Below are the code and all the weights of a small trained network. Each question names an input and a class and asks about switching units off, where a switched-off unit gives its printed mean instead of its output.

import numpy as np


def w(rows, s, z=0):
    codes = np.array(rows[::2]) - 128.0
    scale = np.full(codes.shape[1], s)
    scale[-1] = z or s
    return codes * scale


def f(y):
    return np.maximum(y, 0)


def log_softmax(a):
    a = a - a.max(-1, keepdims=True)
    return a - np.log(np.exp(a).sum(-1, keepdims=True))


def net(x, mask):
    res = np.array(x, float).reshape(1, 7) / 4 @ E
    y = f(res @ A[0][:, :-1].T + A[0][:, -1])
    res = res + np.where(mask, y, B[0][:, -1]) @ B[0][:, :-1]
    return log_softmax(res[-1] @ U[:, :-1].T + U[:, -1])


A, B = {}, {}
E = w([
[102,104,208,238],'x0',
[140,196,27,213],'x1',
[126,120,128,129],'x2',
[1,124,91,113],'x3',
[125,129,125,127],'x4',
[129,130,131,130],'x5',
[127,137,133,128],'x6',
],0.0077)
A[0] = w([
[147,133,10,223,11],'neuron 1',
[166,105,50,44,18],'neuron 2',
[101,72,248,39,25],'neuron 3',
[2,130,90,123,81],'neuron 4',
[254,121,132,135,57],'neuron 5',
[144,187,77,30,85],'neuron 6',
[15,96,91,115,48],'neuron 7',
[148,143,114,151,73],'neuron 8',
[91,118,211,229,42],'neuron 9',
[97,149,166,180,82],'neuron 10',
],0.012,0.013)
B[0] = w([
[169,226,23,67,211],'neuron 1',
[140,22,40,157,179],'neuron 2',
[175,227,21,123,254],'neuron 3',
[202,137,189,129,238],'neuron 4',
[188,130,225,133,204],'neuron 5',
[87,53,112,151,249],'neuron 6',
[193,111,189,130,193],'neuron 7',
[163,139,94,87,135],'neuron 8',
[105,1,76,146,212],'neuron 9',
[103,99,95,170,166],'neuron 10',
],0.024,0.0049)
U = w([
[138,161,37,65,62],'0',
[84,2,79,133,48],'1',
[86,111,139,93,250],'2',
[202,84,205,90,50],'3',
[68,106,133,68,234],'4',
],0.0063,0.015)

Each question gives the input, the list of numbers given to net, and the class t.
The units are the neurons (one row each of A and B). Each row of codes is followed by its name. A weight is (code - 128) times the scale printed after its matrix; where a second scale follows, it is the last column's (A, B and U).
mask holds one flag per neuron, in row order. A switched-off neuron (its flag False) gives its mean, the last column of its row in B, instead of its output. The means were averaged over made-up inputs and are rounded, as every weight is.
A unit's drop is (log p(t) with every unit on - log p(t) with that unit switched off) / (log p(t) with every unit on - log p(t) with every unit switched off).
The circuit of an input: a set's keep is (log p(t) with only the set's units on - log p(t) with every unit switched off) / (log p(t) with every unit on - log p(t) with every unit switched off). Starting from all 10 units, units are removed one at a time, each time the one whose removal leaves the highest keep (on an exact tie, the one counted first), for as long as the keep stays at least 0.8.
units of the circuit, in order: the units of the circuit, biggest drop first
most important unit: the unit with the biggest drop
top k neurons: the k neurons with the biggest drops, biggest first
drop of u: that unit's drop, to one decimal
input [7,-7,-5,-5,-6,-7,-6], class 0: most important unit -> neuron 3
input [-8,7,0,0,-6,-8,-8], class 1: top 3 neurons -> (neuron 6; neuron 2; neuron 3)
input [-1,-4,-5,7,1,4,-8], class 3: units of the circuit, in order -> (neuron 4; neuron 7)
input [-7,3,0,-3,3,6,-8], class 1: units of the circuit, in order -> (neuron 2; neuron 6)
input [3,-1,2,5,-5,1,2], class 3: units of the circuit, in order -> (neuron 4; neuron 7)
input [8,-8,0,-8,6,-3,-8], class 0: top 2 neurons -> (neuron 3; neuron 6)
input [-3,-8,-5,-8,-4,-4,-8], class 0: top 3 neurons -> (neuron 3; neuron 4; neuron 7)
input [-8,6,-1,-6,-2,4,1], class 1: top 3 neurons -> (neuron 6; neuron 2; neuron 3)
input [-4,-7,-3,8,-8,4,4], class 3: top 3 neurons -> (neuron 7; neuron 4; neuron 1)
input [3,-3,-1,6,6,5,3], class 3: units of the circuit, in order -> (neuron 4; neuron 7)
input [-8,-8,0,7,8,-6,-3], class 0: top 2 neurons -> (neuron 3; neuron 9)
input [-6,0,5,-6,-8,-1,-8], class 1: top 3 neurons -> (neuron 2; neuron 6; neuron 4)
input [5,1,-1,6,5,-1,-5], class 3: top 3 neurons -> (neuron 4; neuron 7; neuron 6)
input [-8,-4,8,-5,-3,4,-7], class 1: top neuron -> (neuron 2)
input [8,-8,2,5,1,1,8], class 0: top 2 neurons -> (neuron 3; neuron 6)
input [2,5,-1,-7,-8,-1,0], class 3: top 2 neurons -> (neuron 5; neuron 3)
input [6,6,0,3,6,-1,-7], class 0: top 2 neurons -> (neuron 1; neuron 6)
input [7,-1,4,6,1,-7,-7], class 1: top 2 neurons -> (neuron 9; neuron 10)
input [6,-1,-6,4,8,-3,-3], class 1: top 2 neurons -> (neuron 9; neuron 10)
input [0,1,7,-7,1,-5,-1], class 3: most important unit -> neuron 5
input [2,-6,3,-5,-7,-3,-3], class 0: drop of neuron 3 -> 1.3
input [8,1,8,-3,1,0,5], class 1: drop of neuron 9 -> 0.6
input [1,-1,4,8,0,4,-5], class 3: drop of neuron 7 -> 0.1
input [-2,-5,-4,8,5,-3,-3], class 3: drop of neuron 4 -> 0.3
